Below is a small trained network, with its code and all its weights. Each question gives an input and a target symbol and asks what happens when units are switched off, that is, made to give their printed mean instead of their output.

import numpy as np


def w(rows, s, z=0):
    codes = np.array(rows[::2]) - 128.0
    scale = np.full(codes.shape[1], s)
    scale[-1] = z or s
    return codes * scale


def norm(h):
    return h / np.sqrt((h * h).mean(-1, keepdims=True) + 1e-5)


def f(y):
    return y / 2 * (1 + np.tanh(0.7978845608 * (y + 0.044715 * y**3)))


def softmax(a):
    e = np.exp(a - a.max(-1, keepdims=True))
    return e / e.sum(-1, keepdims=True)


def log_softmax(a):
    a = a - a.max(-1, keepdims=True)
    return a - np.log(np.exp(a).sum(-1, keepdims=True))


def net(x, mask):
    ids = ['βδελμξπσφψ'.index(c) for c in x.split()]
    T = len(ids)
    res = E[ids] + P[:T]
    u = 0
    for l in range(2):
        q, k, v = (norm(res) @ M[l].T for M in (Q, K, V))
        z = softmax(np.where(np.tri(T) > 0, q @ k.T / 2**0.5, -1e9)) @ v
        res = res + np.where(mask[u], z, O[l][:, -1]) @ O[l][:, :-1]
        u += 1
        y = f(norm(res) @ A[l][:, :-1].T + A[l][:, -1])
        res = res + np.where(mask[u : u + 8], y, B[l][:, -1]) @ B[l][:, :-1]
        u += 8
    return log_softmax(norm(res)[-1] @ U[:, :-1].T + U[:, -1])


Q, K, V, O, A, B = {}, {}, {}, {}, {}, {}
E = w([
[114,151,119],'β',
[115,176,110],'δ',
[4,116,86],'ε',
[107,171,129],'λ',
[134,178,166],'μ',
[92,172,124],'ξ',
[139,46,39],'π',
[125,162,133],'σ',
[197,106,134],'φ',
[189,155,152],'ψ',
],0.011)
P = w([
[145,44,137],'0',
[162,191,129],'1',
[165,172,162],'2',
[113,130,146],'3',
[157,170,103],'4',
[125,170,136],'5',
[81,139,173],'6',
[255,119,174],'7',
[128,131,125],'8',
[148,148,142],'9',
[121,108,165],'10',
[99,109,200],'11',
],0.006)
Q[0] = w([
[142,98,70],'0.h0',
[168,214,2],'0.h0',
],0.0062)
K[0] = w([
[105,165,200],'0.h0',
[149,44,254],'0.h0',
],0.0072)
V[0] = w([
[187,130,2],'0.h0',
[119,209,49],'0.h0',
],0.0077)
O[0] = w([
[147,184,73,197],'0.h0',
[158,177,3,255],'0.h0',
],0.0056,0.00068)
A[0] = w([
[81,120,196,92],'0.n0',
[104,78,140,101],'0.n1',
[122,230,177,177],'0.n2',
[71,185,80,88],'0.n3',
[89,192,118,134],'0.n4',
[80,216,253,174],'0.n5',
[212,206,139,250],'0.n6',
[65,109,181,35],'0.n7',
],0.007,0.0017)
B[0] = w([
[121,177,92,128],'0.n0',
[156,141,71,116],'0.n1',
[161,37,92,238],'0.n2',
[107,52,153,170],'0.n3',
[220,125,165,177],'0.n4',
[183,85,65,242],'0.n5',
[49,3,56,253],'0.n6',
[89,130,57,118],'0.n7',
],0.0049,0.0047)
Q[1] = w([
[195,97,69],'1.h0',
[98,255,244],'1.h0',
],0.0087)
K[1] = w([
[73,101,165],'1.h0',
[226,2,21],'1.h0',
],0.0081)
V[1] = w([
[110,151,29],'1.h0',
[253,121,101],'1.h0',
],0.014)
O[1] = w([
[106,58,2,150],'1.h0',
[234,178,90,2],'1.h0',
],0.0088,0.0053)
A[1] = w([
[30,147,100,248],'1.n0',
[201,31,172,214],'1.n1',
[98,131,139,32],'1.n2',
[17,127,100,76],'1.n3',
[52,151,170,157],'1.n4',
[141,74,86,249],'1.n5',
[101,190,254,56],'1.n6',
[3,193,58,161],'1.n7',
],0.0086,0.0018)
B[1] = w([
[201,98,206,248],'1.n0',
[79,107,120,229],'1.n1',
[193,39,75,120],'1.n2',
[154,41,157,240],'1.n3',
[184,226,163,194],'1.n4',
[133,108,217,252],'1.n5',
[78,179,2,207],'1.n6',
[132,39,215,210],'1.n7',
],0.0074,0.0035)
U = w([
[57,165,177,93],'β',
[90,56,110,132],'δ',
[149,67,186,235],'ε',
[105,125,98,25],'λ',
[217,143,106,130],'μ',
[112,174,169,52],'ξ',
[139,140,9,3],'π',
[178,100,18,200],'σ',
[102,176,142,94],'φ',
[209,142,105,144],'ψ',
],0.013,0.0031)

Each question gives the input, a string of symbols that net reads in full, and the target symbol t.
The units are the heads (2 rows each of Q, K, V and O) and the neurons (one row each of A and B). Each row of codes is followed by its name. A weight is (code - 128) times the scale printed after its matrix; where a second scale follows, it is the last column's (O, A, B and U).
mask holds one flag per unit, layer by layer, with each layer's heads first. A switched-off unit (its flag False) gives its mean, the last column of its rows in O or B, instead of its output. The means were averaged over made-up inputs and are rounded, as every weight is.
A unit's drop is (log p(t) with every unit on - log p(t) with that unit switched off) / (log p(t) with every unit on - log p(t) with every unit switched off).
The circuit of an input: a set's keep is (log p(t) with only the set's units on - log p(t) with every unit switched off) / (log p(t) with every unit on - log p(t) with every unit switched off). Starting from the 12 units with the biggest drops (on a tie, the unit counted first), units are removed one at a time, each time the one whose removal leaves the highest keep (on an exact tie, the one counted first), for as long as the keep stays at least 0.8.
units of the circuit, in order: the units of the circuit, biggest drop first
most important unit: the unit with the biggest drop
k most important neurons: the k neurons with the biggest drops, biggest first
top k neurons in layer l: the k neurons of layer l with the biggest drops, biggest first
input φ β ψ, target μ: units of the circuit, in order -> (1.h0)
input λ φ ψ π λ π π λ φ, target β: 2 most important neurons -> (0.n6 0.n2)
input β λ β μ π, target ε: 3 most important neurons -> (0.n7 0.n0 0.n2)
input λ π δ ψ σ, target β: units of the circuit, in order -> (0.h0 1.h0 1.n6)
input λ λ β, target β: units of the circuit, in order -> (0.h0 1.h0 1.n6)
input λ φ μ δ, target β: 2 most important neurons -> (0.n6 0.n2)
input φ φ β π β, target μ: units of the circuit, in order -> (1.h0 0.h0)
input π π λ ξ π π φ π π ψ β π, target σ: units of the circuit, in order -> (1.h0 0.n4)
input π ψ φ φ β, target σ: 2 most important neurons -> (0.n6 1.n0)
input π β ψ π ψ, target σ: units of the circuit, in order -> (1.h0 0.n6)
input ψ λ σ σ ψ φ λ λ, target ψ: units of the circuit, in order -> (1.h0 0.n5)
input λ ψ β δ λ σ σ δ λ, target β: units of the circuit, in order -> (0.h0 1.h0 0.n2 1.n6)
input μ λ σ ε π, target ε: units of the circuit, in order -> (0.h0 1.h0)
input π φ π ξ μ, target σ: units of the circuit, in order -> (1.h0)
input ψ π σ π π φ β σ, target ψ: units of the circuit, in order -> (1.h0 0.h0 0.n2)
input β π π π δ, target ε: 3 most important neurons -> (0.n0 0.n7 0.n4)
input λ β ψ ξ β, target β: 2 most important neurons -> (0.n6 1.n6)
input ξ ξ ψ, target δ: top 3 neurons in layer 0 -> (0.n6 0.n2 0.n7)
input λ λ π ψ φ σ δ μ λ β π ξ, target β: 3 most important neurons -> (0.n6 0.n2 0.n4)
input λ ξ ψ π π ξ ε, target ε: most important unit -> 0.h0
input λ λ μ, target β: top 4 neurons in layer 0 -> (0.n6 0.n2 0.n4 0.n7)
